Below are the code and all the weights of a small trained network. Each question names an input and a target symbol and asks about switching units off, where a switched-off unit gives its printed mean instead of its output.

import numpy as np


def w(rows, s, z=0):
    codes = np.array(rows[::2]) - 128.0
    scale = np.full(codes.shape[1], s)
    scale[-1] = z or s
    return codes * scale


def f(y):
    return np.maximum(y, 0)


def softmax(a):
    e = np.exp(a - a.max(-1, keepdims=True))
    return e / e.sum(-1, keepdims=True)


def log_softmax(a):
    a = a - a.max(-1, keepdims=True)
    return a - np.log(np.exp(a).sum(-1, keepdims=True))


def net(x, mask):
    ids = ['ΞΨβδεηθμσω'.index(c) for c in x.split()]
    T = len(ids)
    res = E[ids] + P[:T]
    r = res
    for j in range(3):
        rows = slice(3 * j, 3 * j + 3)
        q, k, v = (r @ M[0][rows].T for M in (Q, K, V))
        z = softmax(np.where(np.tri(T) > 0, q @ k.T / 3**0.5, -1e9)) @ v
        o = O[0][rows]
        res = res + np.where(mask[j], z, o[:, -1]) @ o[:, :-1]
    y = f(res @ A[0][:, :-1].T + A[0][:, -1])
    res = res + np.where(mask[3:7], y, B[0][:, -1]) @ B[0][:, :-1]
    return log_softmax(res[-1] @ U[:, :-1].T + U[:, -1])


Q, K, V, O, A, B = {}, {}, {}, {}, {}, {}
E = w([
[57,112,170,136,66,160,181,181,64,78,78,161],'Ξ',
[154,205,99,178,189,94,84,224,130,132,180,121],'Ψ',
[137,129,24,120,117,61,132,22,206,51,120,138],'β',
[91,155,92,141,172,137,142,120,195,245,173,102],'δ',
[163,180,163,179,85,168,138,207,155,76,133,129],'ε',
[130,115,83,158,162,173,139,166,123,90,144,47],'η',
[77,191,157,114,146,21,102,197,4,118,92,145],'θ',
[85,138,142,163,89,160,168,179,173,193,103,148],'μ',
[105,90,140,136,74,228,204,131,103,31,106,69],'σ',
[146,207,156,98,136,156,159,49,188,140,225,83],'ω',
],0.017)
P = w([
[137,102,178,166,67,109,80,95,77,142,239,179],'0',
[117,192,60,82,153,166,137,191,102,151,88,224],'1',
[24,128,96,97,65,146,138,166,139,104,115,113],'2',
[183,115,171,210,208,96,184,76,66,113,128,215],'3',
[238,207,81,83,169,89,203,213,120,190,93,161],'4',
[45,41,144,121,73,89,157,168,166,101,187,82],'5',
[132,156,199,225,167,86,189,3,95,70,156,164],'6',
[81,186,129,228,89,69,190,103,99,112,95,60],'7',
[112,38,135,79,77,84,187,208,201,107,206,46],'8',
[72,185,117,128,76,51,181,127,176,142,153,66],'9',
[105,180,172,202,127,43,196,65,141,141,119,112],'10',
],0.013)
Q[0] = w([
[161,123,149,106,86,110,60,86,117,151,108,129],'head 0',
[143,111,103,124,100,182,57,137,80,155,142,155],'head 0',
[89,148,78,157,149,190,167,135,131,128,131,159],'head 0',
[113,109,72,1,68,123,68,218,174,117,133,92],'head 1',
[92,11,170,37,73,103,31,171,163,118,232,124],'head 1',
[19,227,53,93,5,110,147,161,131,120,196,57],'head 1',
[75,223,74,58,64,138,116,175,166,112,122,71],'head 2',
[151,152,126,159,90,86,159,94,138,161,90,109],'head 2',
[94,21,166,36,76,85,42,172,186,120,184,109],'head 2',
],0.0082)
K[0] = w([
[122,116,160,104,144,115,92,144,113,121,98,122],'head 0',
[105,148,162,118,148,156,163,139,110,148,165,122],'head 0',
[124,126,123,135,136,160,163,137,142,126,157,130],'head 0',
[71,130,151,230,130,132,84,56,108,116,125,108],'head 1',
[164,133,163,199,193,159,128,77,97,131,108,181],'head 1',
[110,122,177,249,91,53,194,129,126,144,165,61],'head 1',
[76,152,151,237,94,76,125,91,125,102,142,62],'head 2',
[135,110,146,171,101,133,149,171,139,168,162,103],'head 2',
[118,138,147,227,164,172,115,76,96,147,116,170],'head 2',
],0.011)
V[0] = w([
[97,159,113,110,98,93,107,68,84,146,110,171],'head 0',
[171,98,72,126,100,135,74,32,230,110,98,176],'head 0',
[155,96,12,103,74,51,100,107,136,68,107,195],'head 0',
[70,130,131,148,181,1,111,173,104,110,154,170],'head 1',
[114,121,92,203,198,125,64,168,159,243,160,76],'head 1',
[92,115,165,146,48,135,165,134,95,179,139,162],'head 1',
[141,77,48,107,138,77,127,86,85,77,111,79],'head 2',
[189,126,171,171,130,157,23,225,116,82,89,119],'head 2',
[147,112,74,202,51,55,152,140,206,112,127,168],'head 2',
],0.0098)
O[0] = w([
[145,68,110,139,125,111,117,83,172,165,107,126,186],'head 0',
[116,81,52,173,128,74,174,207,94,161,151,87,148],'head 0',
[195,68,21,180,98,92,228,125,166,130,111,112,244],'head 0',
[179,100,139,116,162,187,173,80,144,171,62,96,255],'head 1',
[193,61,98,94,119,176,98,226,171,96,91,157,96],'head 1',
[101,77,134,117,200,189,193,69,156,129,227,183,203],'head 1',
[95,90,132,166,58,125,146,128,159,206,118,196,89],'head 2',
[142,210,103,73,97,182,178,136,77,125,181,91,67],'head 2',
[153,58,164,8,110,63,113,96,77,139,133,117,199],'head 2',
],0.011,0.0077)
A[0] = w([
[7,235,211,73,198,200,33,61,94,109,168,130,27],'neuron 0',
[214,108,149,169,65,208,108,95,165,181,237,153,65],'neuron 1',
[158,119,44,154,3,80,202,191,54,198,182,108,4],'neuron 2',
[130,214,211,23,157,197,120,134,135,133,121,105,117],'neuron 3',
],0.0054,0.0027)
B[0] = w([
[217,127,132,102,136,152,132,242,186,191,82,120,233],'neuron 0',
[95,152,77,193,98,217,155,215,11,107,158,153,154],'neuron 1',
[72,152,242,123,183,193,1,128,95,71,72,107,253],'neuron 2',
[94,93,164,133,239,209,59,107,221,30,137,135,207],'neuron 3',
],0.0082,0.021)
U = w([
[26,120,145,198,185,220,76,216,79,126,94,132,118],'Ξ',
[33,159,117,184,196,105,147,125,220,56,46,87,139],'Ψ',
[122,113,181,127,111,109,85,25,192,137,86,89,194],'β',
[212,131,56,77,45,183,92,127,72,168,73,49,85],'δ',
[202,61,58,156,74,132,167,168,161,126,106,167,3],'ε',
[180,50,100,91,149,101,200,93,82,83,209,142,146],'η',
[93,124,133,162,166,126,173,7,123,100,203,153,85],'θ',
[182,132,70,174,81,156,223,81,143,172,79,94,150],'μ',
[3,184,124,194,122,154,64,24,145,61,183,181,77],'σ',
[112,171,96,67,124,151,110,69,28,93,159,58,195],'ω',
],0.0046,0.0033)

Each question gives the input, a string of symbols that net reads in full, and the target symbol t.
The units are the heads (3 rows each of Q, K, V and O) and the neurons (one row each of A and B). Each row of codes is followed by its name. A weight is (code - 128) times the scale printed after its matrix; where a second scale follows, it is the last column's (O, A, B and U).
mask holds one flag per unit, heads first, then neurons. A switched-off unit (its flag False) gives its mean, the last column of its rows in O or B, instead of its output. The means were averaged over made-up inputs and are rounded, as every weight is.
A unit's drop is (log p(t) with every unit on - log p(t) with that unit switched off) / (log p(t) with every unit on - log p(t) with every unit switched off).
The circuit of an input: a set's keep is (log p(t) with only the set's units on - log p(t) with every unit switched off) / (log p(t) with every unit on - log p(t) with every unit switched off). Starting from all 7 units, units are removed one at a time, each time the one whose removal leaves the highest keep (on an exact tie, the one counted first), for as long as the keep stays at least 0.8.
circuit, biggest first: the units of the circuit, biggest drop first
unit that matters most: the unit with the biggest drop
top k neurons: the k neurons with the biggest drops, biggest first
which heads matter: for each layer, one digit per head in row order, 1 if its drop is at least 0.15 and else 0, layers parted by /
input σ μ β θ ω, target β: unit that matters most : head 2
input σ μ ω β ω ε θ Ξ, target ω: circuit, biggest first : [head 2; neuron 0]
input σ β η θ Ψ σ, target μ: which heads matter : 010
input δ ω δ Ξ δ β δ, target ε: circuit, biggest first : [head 1; neuron 2]
input η β η σ Ξ σ, target σ: which heads matter : 010
input ω θ ε ε μ Ξ σ θ ε θ, target β: circuit, biggest first : [head 0; head 1]
input ε Ψ Ψ Ξ Ψ β θ θ μ, target μ: which heads matter : 010
input μ ε σ Ψ θ β, target δ: circuit, biggest first : [head 1; head 2]
input θ δ ε β ε ε, target β: circuit, biggest first : [head 1; head 2]
input β ω ω μ σ μ δ Ψ μ, target ε: which heads matter : 011
input β σ ω Ψ δ ω δ δ θ θ, target ε: which heads matter : 011
input σ η ω θ θ, target Ψ: circuit, biggest first : [neuron 2; head 2]
input ε θ Ψ β ω σ θ ω Ψ θ ε, target δ: which heads matter : 011
input θ Ψ β δ β ω η Ψ ε β, target δ: circuit, biggest first : [head 1]
input η μ ω, target Ξ: circuit, biggest first : [head 0; neuron 0]
input ω β σ Ψ, target β: which heads matter : 011
input μ β Ψ ω σ, target δ: circuit, biggest first : [head 1; neuron 3]
input θ ω ω Ξ ε β, target θ: which heads matter : 010
input ω Ψ θ θ σ θ δ σ η β, target σ: which heads matter : 010
input β μ σ β β σ, target β: circuit, biggest first : [head 2]
input θ ω ω Ψ μ ω θ β Ξ μ, target β: which heads matter : 001
input β θ ε ω, target μ: circuit, biggest first : [head 1; head 0]
input θ μ θ ε η ω, target Ξ: top 3 neurons : [neuron 3; neuron 0; neuron 1]
input θ δ β Ξ Ξ δ θ θ, target ε: which heads matter : 010
input β θ ω θ Ξ σ Ξ θ, target σ: top 2 neurons : [neuron 0; neuron 2]
input δ η μ Ξ β, target η: which heads matter : 011
input Ξ θ σ β ω Ψ η ω, target δ: top 2 neurons : [neuron 3; neuron 2]
input ω Ξ β ω, target θ: circuit, biggest first : [head 1]
